Input: [132 104 114 103 133 123]
Output: 123
Input: [121 142 139 138 103 141 107]
Output: 107
Input: [113 135 101 138 102 131]
Output: 131
Input: [142 101 136 134 135 124 124]
Output: 124
Input: [120 125 155 141 130 126]
Output: 126
Input: [144 105 127 133 140 110]
Output: 110
Input: [149 149 123 121]
Output: 121
Input: [139 136 138 109 127 148 152]
Output: 152
---
[[129 155 115 154 134 128]
 [138 126 119 135 116 117]] gives 126

[[111 126 124 129]
 [112 111 136 138]
 [144 137  99 107]] gives 111

[[132 128 141 144 149 136 122]
 [132 111 133 142 136 128 135]] gives 111

[[131 138 130 124 125]
 [115 100 115 117 137]] gives 100

[[129 127 139 132 134 131]
 [134 117 105 128 133 128]
 [142 130 113 121 131 126]] gives 117

[[118 143 131 135 128]
 [123 135 124 104 132]
 [133 116 121 137 112]] gives 135
---
[[122 130 105 130 118]
 [132 117 100 128 124]
 [118 122 147 131 147]] -> 122

[[130 118 136 102 140 118 130]
 [130 127 132 147 116 126 136]
 [132 120 140 123 130 103 149]] -> 120

[[118 123 121 130]
 [121 120 115 146]
 [128 158 149 103]] -> 158

[[123 130 132 134 113 125 119]
 [121 129 128 135 157 126 130]
 [125 126 131 133 134 112 136]] -> 126

[[104 113 126 134 114]
 [110 108 135 151 133]
 [136 122 149 140 132]] -> 122

[[124 122 123 103 141]
 [127 128 132 108 105]
 [121 108 138 135 135]] -> 108

[[127 119 129 125 116 111]
 [118 121 139 136 124 131]
 [114 137 101 139 112 126]] -> 137

[[125 128 120 118]
 [139 111 117 127]
 [105 138 120 128]] -> 138

[[126  99 141 114 126 121 143]
 [128 127 121 120 137 139 113]
 [135 104 132 118 124 136 130]] -> 104
---
[[130 144 140 133 117]
 [129 110 131 104 148]
 [125 125 102 141 143]] 140

[[116 146 130 134 124 150]
 [116 123 130 134 147 150]
 [116 123 130 134 124 150]] 130

[[129 154 150 132 102 133 138]
 [138 136 136 132 114 127 142]
 [120 133 137 127 127 130 143]] 150

[[117 148 131 113]
 [110 101 131 139]
 [106 138 132 118]] 131

[[118 110 138 150 136 104]
 [134 119 135 134 137 140]
 [127 112 130 134 139 121]] 138

[[124 109 119 123 149 130]
 [135 156 129 117 116 132]
 [126 151 125 138 153 129]] 119

[[111 132 127 108]
 [112 130 124 107]
 [120 131 112 110]] 127

[[104 109 131 122 133 146]
 [109 112 115 121 115 126]
 [143 140 129 124 120 121]] 131
---
[[102 118 131 155 132]
 [118 119 146 142 130]] -> 155

[[142 115 131 140 126 138]
 [126 139 106 120 134 122]
 [124 105 121 124 131 125]] -> 134

[[136 127 121 107 124 129]
 [133 133 112 118 125 137]] -> 124

[[155 128 110 157]
 [117 127 145 106]] -> 110

[[132 132 112 125 150 118]
 [106 128 129 142 105 139]] -> 150

[[131 137 118 137]
 [135 140 101 124]] -> 118
---
[[116 126 133 124 121 107]
 [105 125 122 130 124 120]] >> 124

[154 134 105 143] >> 105

[[112 125 153 147]
 [110 120 143 150]] >> 143

[[151 130 140 142 125]
 [142 129 114 120 138]
 [120 120 104 113 118]] >> 113

[126 127 150 124 131 154] >> 131

[[101 103 135 128 134 114]
 [109 107 135 127 133 119]] >> 133

[128 109 155 129] >> 155
---
[[137 118 110 130]
 [143 121 115 141]
 [151 129 112 123]] 112

[[122 119 128 120 134]
 [126 125 125 129 130]
 [102  99 110 114 152]] 110

[[113 119 143 121 113 126 136]
 [125 105 113 137 123 127 126]
 [142 106 119 131 132 117 125]] 119

[[126 119 104 136 120 105 116]
 [147 131 127 129 127 129 130]
 [122 110 136 137 117 145 128]] 136

[[140 142 127 104 133 139 113]
 [130 116 129 143 129 120 119]
 [122 132 131 131 116 124 128]] 131

[[146 143 123 109 143 133]
 [129 133 134 102 153 122]
 [140 153 110 128 123 138]] 110

[[129 145 109 107 127 137]
 [100 129 148 130 119 100]
 [108 128 142 112 114 100]] 142

[[131 129 131 131 127 129 130]
 [128 127 131 132 127 128 127]
 [120 146 132 155 121 119 100]] 132

[[145 136 108 129 128 135 134]
 [113 118 107 143 109 127 133]
 [155 114 124 124 111 123 122]] 124
---
array([144, 128, 134, 115, 122, 152, 136]): 128
array([121, 100, 144, 157, 146, 132, 106]): 100
array([131, 145, 102, 149, 141, 104]): 145
array([118, 150, 135, 139, 114]): 150
array([135, 102, 140, 144,  98, 104, 140]): 102
array([103, 131, 140, 100, 111]): 131
array([140, 131,  99, 102, 150, 157, 137]): 131
array([121, 143, 151, 118, 123]): 143
array([122,  99, 120, 113, 117, 133]): 99
array([126, 101, 104, 104, 130, 123]): 101
---
((133, 140, 113, 137), (111, 113, 132, 124), (124, 140, 101, 140)) yields 137, 124
((135, 115, 118, 137, 122, 129), (136, 115, 125, 141, 114, 155)) yields 129, 136
(112, 114, 154, 128, 150, 123) yields 123, 112
((125, 127, 113, 139, 117, 103), (137, 119, 111, 126, 110, 146), (116, 138, 150, 123, 148, 139)) yields 103, 116
((133, 137, 143, 117, 115, 105, 108), (117, 121, 117, 135, 138, 129, 136), (107, 118, 123, 110, 147, 126, 110)) yields 108, 107
((128, 135, 111, 140, 122), (103, 149, 130, 131, 100)) yields 122, 103
(132, 131, 106, 146, 114, 129, 106) yields 106, 132
((121, 137, 157, 130, 123, 133), (121, 138, 114, 108, 122, 146), (153, 150, 139, 127, 132, 135)) yields 133, 153
(108, 110, 126, 155, 134, 123, 156) yields 156, 108
---
[[137 106 122 112 118]
 [140 136 114 121 116]
 [127 129 136 134 127]] => 140, 106

[110 111 144 109 154 113 108] => 154, 108

[135 137 140 153 104] => 153, 104

[158 139 134 149 121] => 158, 121

[[108 116 124 123 143 135 104]
 [147 142 130 134 140 125 151]] => 151, 104

[[148 124 105 104]
 [150 114 123 102]] => 150, 102

[129 149 142 123] => 149, 123
